Here is a tiny trained network, its code and every weight. The questions are about switching its units off for an input and a target symbol, where a switched-off unit gives its printed mean instead of its output.

import numpy as np


def w(rows, s, z=0):
    codes = np.array(rows[::2]) - 128.0
    scale = np.full(codes.shape[1], s)
    scale[-1] = z or s
    return codes * scale


def f(y):
    return y / 2 * (1 + np.tanh(0.7978845608 * (y + 0.044715 * y**3)))


def softmax(a):
    e = np.exp(a - a.max(-1, keepdims=True))
    return e / e.sum(-1, keepdims=True)


def log_softmax(a):
    a = a - a.max(-1, keepdims=True)
    return a - np.log(np.exp(a).sum(-1, keepdims=True))


def net(x, mask):
    ids = ['δεηθλμτφ'.index(c) for c in x.split()]
    T = len(ids)
    res = E[ids] + P[:T]
    u = 0
    for l in range(2):
        r = res
        for j in range(2):
            rows = slice(2 * j, 2 * j + 2)
            q, k, v = (r @ M[l][rows].T for M in (Q, K, V))
            z = softmax(np.where(np.tri(T) > 0, q @ k.T / 2**0.5, -1e9)) @ v
            o = O[l][rows]
            res = res + np.where(mask[u + j], z, o[:, -1]) @ o[:, :-1]
        u += 2
        y = f(res @ A[l][:, :-1].T + A[l][:, -1])
        res = res + np.where(mask[u : u + 16], y, B[l][:, -1]) @ B[l][:, :-1]
        u += 16
    return log_softmax(res[-1] @ U[:, :-1].T + U[:, -1])


Q, K, V, O, A, B = {}, {}, {}, {}, {}, {}
E = w([
[184,248,183,115,197,90,60,111],'δ',
[169,125,119,113,159,123,179,209],'ε',
[156,118,101,125,108,157,111,33],'η',
[78,96,91,157,88,165,101,101],'θ',
[69,116,119,241,55,65,170,238],'λ',
[94,100,199,145,190,228,205,142],'μ',
[163,86,96,165,71,101,103,146],'τ',
[148,135,140,169,114,140,113,76],'φ',
],0.014)
P = w([
[97,153,109,43,55,203,15,91],'0',
[172,87,81,142,142,156,38,195],'1',
[127,123,185,151,142,68,139,28],'2',
[185,223,159,86,66,154,222,104],'3',
[148,97,57,147,190,128,97,150],'4',
[126,104,189,155,138,70,142,25],'5',
[177,206,145,151,80,174,235,150],'6',
[122,136,32,152,215,127,96,121],'7',
[119,93,198,177,133,71,149,46],'8',
[215,198,141,150,85,179,214,145],'9',
[110,155,5,167,225,131,97,106],'10',
[118,70,187,159,138,78,179,62],'11',
[236,202,152,158,98,191,221,152],'12',
[102,175,16,171,228,135,87,92],'13',
],0.012)
Q[0] = w([
[51,167,136,145,131,97,154,98],'L0H0',
[106,32,149,116,163,50,95,100],'L0H0',
[157,122,121,225,94,91,85,136],'L0H1',
[185,177,2,72,112,155,153,173],'L0H1',
],0.008)
K[0] = w([
[102,161,141,117,52,107,102,165],'L0H0',
[146,93,254,122,59,164,84,126],'L0H0',
[125,151,72,184,100,89,118,105],'L0H1',
[236,77,105,160,167,54,167,144],'L0H1',
],0.0087)
V[0] = w([
[92,108,186,120,175,161,91,131],'L0H0',
[254,120,102,53,114,212,118,94],'L0H0',
[148,147,207,102,148,180,129,187],'L0H1',
[163,56,227,197,178,159,138,102],'L0H1',
],0.0069)
O[0] = w([
[55,136,192,108,161,130,65,143,82],'L0H0',
[107,51,229,254,101,161,95,213,1],'L0H0',
[139,160,31,93,78,120,138,90,107],'L0H1',
[117,157,53,192,84,129,139,126,109],'L0H1',
],0.0085,0.0042)
A[0] = w([
[157,71,176,74,176,118,216,117,189],'L0N0',
[176,82,67,44,215,154,39,99,113],'L0N1',
[161,193,81,90,30,173,139,132,143],'L0N2',
[101,39,100,95,165,137,79,136,74],'L0N3',
[98,26,63,136,165,100,36,177,96],'L0N4',
[192,147,125,64,193,135,161,63,163],'L0N5',
[89,105,66,126,168,121,55,109,126],'L0N6',
[242,161,238,95,45,156,200,107,135],'L0N7',
[149,64,171,83,121,125,64,131,1],'L0N8',
[118,52,233,86,72,103,135,130,163],'L0N9',
[207,165,164,118,153,42,206,111,153],'L0N10',
[105,50,72,113,223,215,85,160,120],'L0N11',
[176,99,59,164,165,112,48,148,129],'L0N12',
[222,112,59,157,161,106,206,163,186],'L0N13',
[140,77,107,202,176,109,85,74,135],'L0N14',
[184,133,58,182,180,2,40,143,89],'L0N15',
],0.0079,0.0061)
B[0] = w([
[103,95,139,144,105,32,76,110,170],'L0N0',
[141,67,157,135,175,137,80,254,147],'L0N1',
[166,169,139,89,109,105,163,186,185],'L0N2',
[182,92,36,111,143,128,160,151,127],'L0N3',
[167,124,167,134,150,110,167,193,149],'L0N4',
[112,100,150,201,109,112,122,180,185],'L0N5',
[217,126,99,146,180,125,87,126,145],'L0N6',
[88,184,33,144,79,111,162,201,200],'L0N7',
[143,123,91,189,118,122,93,88,126],'L0N8',
[114,122,96,126,89,66,81,51,153],'L0N9',
[72,73,140,118,87,127,116,82,213],'L0N10',
[126,53,23,151,140,144,150,158,156],'L0N11',
[130,183,156,63,147,73,136,184,153],'L0N12',
[104,166,143,171,143,164,106,60,244],'L0N13',
[172,131,149,105,160,80,135,144,157],'L0N14',
[120,134,143,152,193,91,157,80,171],'L0N15',
],0.0082,0.011)
Q[1] = w([
[145,210,90,117,81,183,134,147],'L1H0',
[156,255,139,140,128,184,165,255],'L1H0',
[101,167,81,114,130,140,138,162],'L1H1',
[149,169,111,124,134,143,159,206],'L1H1',
],0.01)
K[1] = w([
[152,156,84,211,254,128,137,124],'L1H0',
[155,154,61,232,166,121,159,113],'L1H0',
[122,110,80,128,194,138,184,155],'L1H1',
[119,142,109,189,132,50,169,121],'L1H1',
],0.0088)
V[1] = w([
[82,61,3,143,135,253,155,173],'L1H0',
[253,65,74,75,158,75,136,164],'L1H0',
[92,102,147,252,21,146,89,42],'L1H1',
[161,95,102,194,100,75,214,68],'L1H1',
],0.0068)
O[1] = w([
[250,94,151,185,134,45,178,91,251],'L1H0',
[144,45,98,189,149,235,74,73,163],'L1H0',
[150,198,187,175,143,144,133,135,136],'L1H1',
[110,113,198,110,168,151,102,87,214],'L1H1',
],0.011,0.0025)
A[1] = w([
[160,209,170,193,99,124,127,122,88],'L1N0',
[109,59,156,125,149,199,72,95,31],'L1N1',
[137,85,195,139,171,124,88,252,134],'L1N2',
[54,132,140,154,109,178,38,120,209],'L1N3',
[95,164,207,123,173,93,123,137,95],'L1N4',
[80,186,83,238,153,168,152,21,120],'L1N5',
[150,21,193,213,147,129,113,169,144],'L1N6',
[75,131,101,64,192,141,49,33,179],'L1N7',
[83,107,130,125,124,80,168,61,138],'L1N8',
[142,73,85,135,52,106,88,120,172],'L1N9',
[140,138,155,169,46,84,174,154,216],'L1N10',
[176,94,161,164,136,123,164,1,42],'L1N11',
[139,87,33,176,129,101,129,149,253],'L1N12',
[101,177,133,119,181,140,89,47,73],'L1N13',
[210,90,177,185,126,87,188,115,199],'L1N14',
[69,161,153,44,170,89,172,40,87],'L1N15',
],0.0083,0.006)
B[1] = w([
[130,115,132,139,128,158,211,120,195],'L1N0',
[33,178,103,195,139,19,139,95,142],'L1N1',
[73,46,108,166,102,87,244,57,169],'L1N2',
[253,57,22,113,89,95,254,157,182],'L1N3',
[138,79,119,92,120,163,78,185,175],'L1N4',
[179,160,188,104,76,88,58,140,235],'L1N5',
[92,199,112,119,45,66,109,88,199],'L1N6',
[128,128,5,198,190,134,174,110,161],'L1N7',
[179,133,114,131,147,122,67,159,188],'L1N8',
[40,157,200,114,190,132,170,77,189],'L1N9',
[118,99,177,96,161,209,160,174,231],'L1N10',
[128,171,39,156,138,72,127,185,194],'L1N11',
[144,122,218,52,165,156,94,105,234],'L1N12',
[183,138,104,72,56,104,119,132,143],'L1N13',
[97,148,74,127,184,166,102,191,249],'L1N14',
[155,48,113,109,172,115,62,96,169],'L1N15',
],0.0066,0.017)
U = w([
[111,42,141,161,135,16,254,36,154],'δ',
[79,86,91,188,214,163,171,161,138],'ε',
[105,58,216,157,196,214,43,159,254],'η',
[93,168,114,112,146,59,40,124,118],'θ',
[108,45,50,141,73,79,109,196,35],'λ',
[248,4,175,96,80,113,158,130,115],'μ',
[135,100,133,191,50,15,133,124,66],'τ',
[43,198,118,31,98,75,179,117,105],'φ',
],0.0057,0.0067)

Each question gives the input, a string of symbols that net reads in full, and the target symbol t.
The units are the heads (2 rows each of Q, K, V and O) and the neurons (one row each of A and B). Each row of codes is followed by its name. A weight is (code - 128) times the scale printed after its matrix; where a second scale follows, it is the last column's (O, A, B and U).
mask holds one flag per unit, layer by layer, with each layer's heads first. A switched-off unit (its flag False) gives its mean, the last column of its rows in O or B, instead of its output. The means were averaged over made-up inputs and are rounded, as every weight is.
A unit's drop is (log p(t) with every unit on - log p(t) with that unit switched off) / (log p(t) with every unit on - log p(t) with every unit switched off).
The circuit of an input: a set's keep is (log p(t) with only the set's units on - log p(t) with every unit switched off) / (log p(t) with every unit on - log p(t) with every unit switched off). Starting from the 12 units with the biggest drops (on a tie, the unit counted first), units are removed one at a time, each time the one whose removal leaves the highest keep (on an exact tie, the one counted first), for as long as the keep stays at least 0.8.
circuit, biggest first: the units of the circuit, biggest drop first
most important unit: the unit with the biggest drop
top k neurons: the k neurons with the biggest drops, biggest first
k most important neurons of layer l: the k neurons of layer l with the biggest drops, biggest first
which heads matter: for each layer, one digit per head in row order, 1 if its drop is at least 0.15 and else 0, layers parted by /
input λ μ λ μ, target ε: circuit, biggest first	L1N14; L1H0; L1N11; L0N11
input μ λ λ θ η φ λ μ λ μ μ, target θ: most important unit	L0H1
input μ λ λ λ, target φ: circuit, biggest first	L0N2; L0H0
input λ ε ε λ, target η: which heads matter	00 / 10
input η λ φ λ δ λ φ, target λ: which heads matter	00 / 10
input ε λ μ μ φ ε, target θ: which heads matter	01 / 10
input η λ λ ε η τ, target μ: which heads matter	11 / 11
input λ λ μ φ φ θ ε, target μ: 2 most important neurons of layer 0	L0N7; L0N13
input μ ε η λ τ λ φ, target δ: which heads matter	00 / 11
input μ φ λ τ λ θ μ, target φ: 3 most important neurons of layer 0	L0N2; L0N7; L0N15
input φ η λ ε δ φ μ λ θ η λ φ, target η: which heads matter	10 / 11
input μ λ λ λ θ η λ λ μ τ τ λ η, target δ: 2 most important neurons of layer 1	L1N1; L1N3
input λ δ λ θ μ, target δ: top 2 neurons	L1N14; L0N7
input φ μ μ φ, target ε: top 2 neurons	L1N14; L1N11
input η ε η λ η λ η λ λ μ φ δ, target μ: top 2 neurons	L0N8; L1N3
input δ λ η μ μ ε λ λ ε, target φ: circuit, biggest first	L1H0
input η λ λ λ μ ε, target μ: which heads matter	11 / 11
input μ λ λ φ λ λ φ θ, target δ: top 3 neurons	L1N2; L0N1; L1N14
input λ λ λ λ, target φ: top 2 neurons	L0N15; L0N7
input τ δ λ λ μ ε θ, target ε: top 3 neurons	L1N14; L0N11; L1N11
input λ λ τ λ μ φ φ θ η λ φ μ λ, target μ: top 3 neurons	L0N15; L1N3; L0N7
input η λ δ λ ε ε φ μ λ λ φ λ, target μ: top 2 neurons	L0N10; L0N8
input η μ φ λ λ λ τ, target φ: 2 most important neurons of layer 0	L0N15; L0N7
input λ ε φ τ, target η: most important unit	L1H0
input φ λ φ λ φ θ, target η: which heads matter	10 / 11
input μ φ ε, target ε: top 2 neurons	L1N14; L1N10
input η μ λ τ δ η, target μ: top 2 neurons	L0N8; L1N3
input θ λ λ λ η, target δ: 3 most important neurons of layer 0	L0N1; L0N5; L0N7
input μ λ λ, target ε: which heads matter	10 / 10
input λ τ φ φ λ θ λ λ λ θ λ, target θ: most important unit	L0H0
